Each row is followed by its class.
 212  237  189 -146 -387 -118 -203  -80 -562  175  -58  -85 -134 -330    4 -295  -28 -562   41  214  335  435  141  -84   30  228   29  -21  160   33   51  159  120 -518  -84  175 : j_370
  67   38   84  -98 -159   19   71   67  -55   10   37    4  -55   65   61    2    3  -40   -5   46   -9   58  -22  -26   12  143  -30   77  -35   37  -53   -1   24   -4   13   -3 : j_682
-658 -508   48  -66  620  -93 -213 -508 -137  425  -60  406 -285 -477  -15  147  171  161   66   55  -68  416 -118  -88  504 -400  225  317  200  110  419  345  117   64  -44 -116 : j_926
-107   81   65 -172 -123   -2   12   10  -81  145  -34   55  -94   45  -45  -56  -45  -25   58   42  114   97 -159  -45   12   51   16   10  -60   61  124  -32  -44   71   36   12 : j_315
  83  176  111 -143   -9  -19  -25   12  -65   26  -48   38 -215  -49   24  -44  -80   65   38  -24  -66   52  -24  -17   40  116  -70   65   16   53   -5   49  108  -84   21   76 : j_315
  41    0   21  -95   61  101  -59  -73   -8  195  -62  103   19   -9  -20  152  -46   30 -118  -19  -29   14 -145 -171    1   -3  120  139   15   74  138  -12 -132   77   51 -117 : j_387
-175 -228  -25 -138   -7   88  -34  -70  124   45   56  129   71   93   66   74   22   53   93 -109  -38   30   17  -30  120  -22  -13  -46    0   -3  106   47   47   86    1    0 : j_315
-239  471  116 -193 -356 -171  283  223 -211  433 -211  711 -732 -338  417 -104  -91  229 -235 -115  132  197   33 -301   57  122 -107  -40 -464  101 -171  183  182 -197  210 -160 : j_387
  58  158   81 -116  114   -6    6    2 -152  132    3   -2   39 -202  154  140 -187   54   51 -212   45   95  -85  -97  -33   83   78  243  -17  -31  147  135  -87  -69   12  -71 : j_315
  83   95   77 -103  -30   81  216   35   30  -60   99   67 -132    2   -2  -26 -132  -21  -60 -117 -160   63  -47 -112  -24  129  -26  -21  -18   88   90  -34   36   51    0  102 : j_989
-150 -431  432 -199  304   63  -75  446 -157  -99  379  -76  187  455   -3   21  -63  559   80  -93 -126  -36 -221 -177 -101   83  146  516 -376  276 -336  129  -49  288  565 -141 : j_682
  24  398   -1 -116   20  187 -112  111  390 -271  204  -79 -193 -226  357  -31 -288   96   72 -186  -70  -67 -293  -38 -135  151  -70  -23  125   68   37 -211   53   78   46  293 : j_809
-356 -232   81 -351  184  116  -43  -11  166  290 -216 -146  105 -178  -40  323  124 -168  567  270  181  246  -60   20   78   92 -429   45  103   97  482  199    7 -224 -398   70 : j_682
  -2 -230  127   11 -186   31 -116   18 -175  -55  -58 -298   50   52  -11  200 -247   23  171 -156   46  145  128  -90  -33  112  -73   54 -172  167  173  135   39  -70   42  107 : j_387
 -57   -3   29  -95  264   41   88 -169 -123  124  -13  183 -217  -59   19  -62  -28   95  183 -106   -8  147 -175  -25   79   -2   88   87   30   45  153   92  -79   46    0  -91 : j_387
  33    1   59 -121  117  -22  -57  -52 -167  120 -128  -16    9  -70   -8  125 -108   73   75 -123  -15  108  -58 -104   12   48   61  152   86  -22  131   69  -81   30  -11  -44 : j_20
 -88 -219 -146   73 -111  -74  -74  -88  -79  -71  125 -160  -51  122  -82 -132  317 -201  -37  181   51  135  -36   95   13  -92  114  -91  -13   25  192  -65  -88    6  -87  -98 : j_682
  95  208  -66  -56 -200  -38  -34 -168 -272  207 -120  -86   76 -109   10  102  -64 -119   95  -71  149   81  -39  138  -53  -42  -70   97   95   55  117 -109  -61   87 -259  -83 : j_370
 -33  -94  101 -160  247 -127   28 -105 -327  172 -167  231   -5 -113  108   84  -69   52  115 -189   86  293  -20  -11   72   99  115   84  -26  -91   84  190  -60  -79  -92  -59 : j_926
 127 -162 -106   67   55  -59 -256  -44 -510  110  -20 -150  -96  -86   -8  477  252  210  -22 -192  376  372  -26  -31   73 -244  217   50 -261   48 -315  -15 -107  254  263  -26 : j_387
  -1   91   30 -146   93  -80  -17 -102 -221  129  -39   81  -34 -191   31   50 -105  -25  119 -104   -7  120 -104  -57   48   76   21   36   80  -41  280   67 -139  -32  -60  -44 : j_682
 -67  -65    6  -93   -7   15  146 -101 -282  143  -42  118   52  -52   32   39 -147   49   59  -98  105  122 -145  -34   61  -70  179  133  -13   97  140   19 -145  121   13 -155 : j_370
  13  179  -65   66 -240  -76  -80 -245  -13  184  -51  174   60   29  -64  -66  -76  -38    1 -170   17 -183    5   15  -49   96  -71 -188   20   31  219   22  -61  -21 -110 -177 : j_370
-177 -155  -40  -57 -198   13 -164 -131  -14  278   63  156  360  272 -489   43  366 -256 -365    7  183  246  123  -19  275 -152  196  273 -240  -33  -36  137   72 -320  -16 -334 : j_387
 166  111   24  -56   77   37   -6 -164 -144   84  -46   56   41 -142  -45  -20   59   49   60  -30  -63   49 -150  -80   47  -32  136   62  132  -53  197   29 -126   87  -32  -37 : j_809
-198    7   56 -232   95  -25   -2 -213   -9  356 -209   -8 -203 -432  -77  217 -243   61  453  121   41  109  -10 -202  104   61  -92  327  328  259  231    0  -35  -51 -126  -41 : j_680
  78   18   21   36 -179   92   -5  112  129 -279  181  109   32  221  321 -200  131    9   35  -46 -133 -143  200   93   19  209   33 -228   78 -293  120  139  155  -45   58  -48 : j_809
  63   52   63  -74   18  -57   -1  -59 -158    7  111   32  145    5    4   21   70  130   89 -170  -90  101  -97  -27   -3  -42  113  134  -23  -20    5  -38 -211  148  -73  -38 : j_680
 -18   57  -64 -115    9  -46  242  -54  -74   -9  318   -9   93  228 -255 -202  114 -113   25 -251 -155   84 -118   34   -5   15   31   27    9   51   93  -82 -165  136 -119  -28 : j_387
   3   61   58  -39  -24   31   20 -120 -131  116 -143  -62   51  -39  -28   29  -67   -2   82  -45   80   80 -129  -41  -30  -77   -8   60   72   30   64   35  -86   74  -98   21 : j_680
 -81  -95   72  -57   93   11   43 -136 -120  123  -56   55  121  -70  -63  143  -36   14  113  -67   24  161 -140  -31   25  -34  126  104   87   40  131    6 -180  174 -104    1 : j_315
  82   46   33  -21   32  -17  160 -145 -203  173  -28   96  313 -120 -114  245   39   28  135  -57  -38   53  -67  -96   41  -26   -2  136  231  -89  199   58 -290   95 -220 -121 : j_989
  27   32   92  -76 -330  -34  237  100   23  -41   37  134 -160   62  -48  -61  -82   64  -99   -5 -180  135  133 -214  118  254  -63  123 -176  155  110   75  156 -216    6    9 : j_926
 199  389 -358  128 -899   78 -647  149 -175  125 -639 -697 -109  193  -95 -146  362 -212 -258  305  181 -415  146  130 -118 -265   43 -118 -198  179   70   -6  -78 -347   86 -367 : j_809
 -32   92  123 -105 -124   -7  -15   38 -159   44   35  -20 -465  -74   24  -12 -133   90  -15  -74   23   59   13  -51   78   92   86   74 -106  115   85  193  147  -98  221   -8 : j_370
-207  137  220   -9   -3   59  413  266   78   31  102 -113   20 -121  -17  218 -194  184  173  -91 -162  124 -112 -191 -218  116   85  439   99  386  -89 -112 -290  262 -108   77 : j_989
   8  114  103 -108  111  132  159   19  -21   48   87   64   63   75  -14   62 -142   66   40   -4   42   78 -249  -73   39   54   16  109   -6   62  105  -29 -105  119   57   17 : j_809
-106 -173  -22 -129   76  -47   -1  -49 -142   62 -249   -4   34  -12   53  -73  -31  -58  227  136  176   27  -30   80   40  -48  -75 -114  139 -132   71   22   51   37  -49  -21 : j_20
  95   57  111   12 -339   81 -221   -7  -22 -125 -150 -116   23   96  101 -229   27  -95  -36   36  -73   87   96   41  -34  -29  180   27  -28  -49   81   19   -4 -141 -100  120 : j_387
  67   74   82 -132   73   62   -1   17   99  -10  -70   58 -191 -103   84   21    1   86  155  142  -22  -52  -23   -3   49   80  -97  -23   32   68  -45    1   89  -74   34   41 : j_989
  -6   -9  151  -75  -20   86  -95   70  -56   33 -101 -109  121  165   54  107 -192   70    2   70    4   18  -88   36  -22  -35  -37  130  -65   89   40  -47  -78   79  -18   91 : j_370
 -90  -33   -9    2  266 -179   99  -35 -208  226   21 -104  241 -156   34   64  196  -29  222  -14  110  237  -51   -1 -115 -197  -29  214  147  -49 -246  -60 -322  137 -251   41 : j_370
  90  164   48  -61 -276  131  -83   60   66  -75  -83  -53   30  153    7 -105  -83   13  -65   60  -29  -34  -40  -35  -17   34   23   23  -26   76   53 -106   42   -7   44   46 : j_315
  60  164  145   31  -18 -173   62   61  -15    0  224  108  -52  159  -68  -30 -168  180  115   12 -118 -280  217   89   98  236 -132   33  -41  -42   80  152   42 -210   89 -120 : j_20
 -47   79    8  -16   -3  207  -67  -49   90  103  -61 -116   18  136 -114   30 -126   -9   58    9   92   36 -175   24    1  -77   -5  178  -13  119   84  -24  -83   -1  -42   61 : j_682
  34  167    1 -214   63 -151  167 -152 -195  138  -82  229   -1 -249   12   -2   40   91  115 -113 -135  109  -27 -123  110    8  112   73  206  -40  123  -90  -94  177  -51 -122 : j_387
 -11   61  -77 -153  297   16  -67  -76  -38   89  -70 -301 -406   99 -483  -28  143    3  158 -208   -4   59  -75  208  -62 -110 -223   22   81  -23  -40   36  255  155  -40  130 : j_682
  48 -109   32  -58  438  132   65 -115 -271   77 -123 -118   18 -180   26  231    8 -115  256   10   17  261  -57   40   76  -49   -1  135  210  -75  201  123 -103   78 -108  -41 : j_682
  86  285  112 -166 -349   70   79   64  -67 -120  -27  -31 -140   66  -19  -64  -93   95   23 -107  -90   36  -72    2   32   34  -53  -17 -228  119   20 -129   73  103   75   -5 : j_315
  91   59   20  -52   29  137   -4  -74   11   18  -83   71 -224 -182   80  124  -61   75  -50  124 -102  -11 -100  -47   97  -54   17  109   52  133   66  -16   21  -43    5  -88 : j_809
 108  165   -1 -140  150 -108   42 -154 -366  266 -184  318  337 -175  169   59 -298 -135 -102 -110  -51  117  -19  -46  -30  -69   37  200   23 -134  214 -147 -294  -86 -253 -329 : j_387
 -43   39  -20 -129   10  -83  153 -150 -260   49  224  150   71  -89  -42   36   93   21   88 -214  -46  202 -108  -11  141  -75   73   14  -27   32  105  -66 -142  205  -40 -107 : j_315
 -61 -140  240 -216  -75  241  209  162 -120  138   96  122 -192  208  181  -22 -215  -37    1   74   35  103 -121  -73  -28  146  -21  147 -170   96  208  199   56   -1   42   -9 : j_680
  84  282  127   87 -324    0  -11    4   82   92  384   68  258  613 -113 -289    8  142  121 -239 -157 -355  104  196 -112   57   15   67  -92  -17 -295  -97 -257  213  -26   -7 : j_370
 -45 -151   86 -119 -220  105 -113  101   47  -58 -129  -86  -45  317  -30  -35  -33  -13   17  -27  -54  -22   38   43   60  160   65  120  -99 -113   51  109  123   10  105  -41 : j_387
-169  -70  202  -96  -20  262 -349   27  -87  -82 -275   12 -148  182  380  -77  -46  195 -168  110  105  193 -203  -45   61 -242  216   39 -114  200 -101    6  115  112  275  -20 : j_370
 -11  -53  -19   50  -59   68   53  -65  -81   52  111   -1   52  152  -56    3   46  -51   48   67  107   72  -67  -10   27  -39  -10   23   49   64   28  -10 -103   24  -29  -29 : j_387
  -2  190  -89   26 -220   76 -162   -5  123  -57  -82 -211  -39 -107   90 -100   -1   24  -62  -24  -42  -52  -75    6   88 -185    8   74 -160   96   16  -49   30  -57   23   93 : j_20
 211 -138 -183   33 -470    4   22   15 -172   11 -480 -350  231  450 -106  -32  -57 -183   45    2 -228 -205  393  254  -21  -18  -39  -20 -216 -200  211 -192  -15  238 -185 -144 : j_989
  21  -50  -30   94   50    7   19 -104 -177  147   71 -182  277  126  -41   75  -66 -217  125  -38  236    1 -101  171  -69   28   16   88   74  -11   62   94 -215   -9 -160  -38 : j_315
 475  306   50  -44  -70  169 -274  -46  -21 -274    2 -341 -162 -331  348  334 -283   49   88 -258  102  352 -141 -236  -37  371  -73  -30 -175   91  433   78  107 -266   56  312 : j_315
  74  141   51  -30  117 -133  250 -126 -378  162  162  153  -69 -118  -12  -55 -106   29   78 -328 -100  259  -75  -93  -46   44   68   79  -55   71  171   40 -249   83 -160   31 : j_926
  89  140  154 -161   41  -31  -39   57    4 -214   55  159   22  -20  291  -24  -46  216   67 -161 -124    7    1   44   99  203  100 -107   88 -109   82   65  124   71   71  126 : j_20
 -24  253 -118   19 -260  137  183 -159   38  128  175   78 -118   53 -162 -101   46  -69   85 -109  -48  -38 -189   44   89  -30 -124   49   61  108  215   46 -132  -27 -229  -14 : j_989
 -17   97   41 -108 -141  146 -105   12  -27   42  -69  -96  -42    6  -12   14  -24  -26   23  120  138   48 -170   -8   77  -49   17  101  -36   48  105   -3   28   -6   58   22 : j_926
-241 -621 -258  257  288  -94  382 -272  -46  382  566  463   38  213  464   83   43  -60  -26 -180  -90   37  -46  -56   37  -34 -162  129 -130   13 -106   81 -346  202 -236 -262 : j_989
  98  101  238 -234 -132   98 -207  -10 -172  -34 -301 -141   88    9  -18   94 -207  261   30 -142  -54  263  -72 -147   81    3  218  335  -44  239  118   21   36  -50   32   80 : j_20
  64  -39  -94   12  163   89   88 -102 -180  100   66   69  -51  -33   93  102   20 -116    0  -38   72  136  -66  -76   31  -36 -145  -93   36  -93  129   65  -50   -1  -23 -115 : j_809
  -8   33  -69  -37  123   -6   78  -94 -135   84  -16   51  -42  -39   41   35   39   14   45 -181   -5   86  -96  -25   39    4   65   50   40  -41   78   61  -85   99   -9 -102 : j_989
 -73 -110  -74  -60   33   34  -43 -128   31  137  -33   26   35  150  -87  -19  106   28   33   23  -13  -78 -123   63   57 -113  -42   27   -3  -38   94    3  -43  105  -56 -127 : j_809
  95   64  117  -32   81   84   43  -33 -190  134  -61   18  -50   27  -54   12  -15  -59  172  128  170   36  -92  109   22   65  -27   20    6  -36   93  124  -25  -24  -37  -35 : j_20
 144  105   22  -73 -122  104  150    6    2   -3   55   13  -43   42  -39  -56  -47  -17    9  -36  -82    4  -41    7    4   46  -27   24  -33   38   30  -51   22   56  -55   80 : j_809
  32   83   57  -61   -6    2   27 -114  -69   24   18   98   82   68  -39  -64    8   98   98 -159  -90  -26  -97   27    5   14   41  -22   42  -62  182   37  -88  125  -89  -24 : j_926
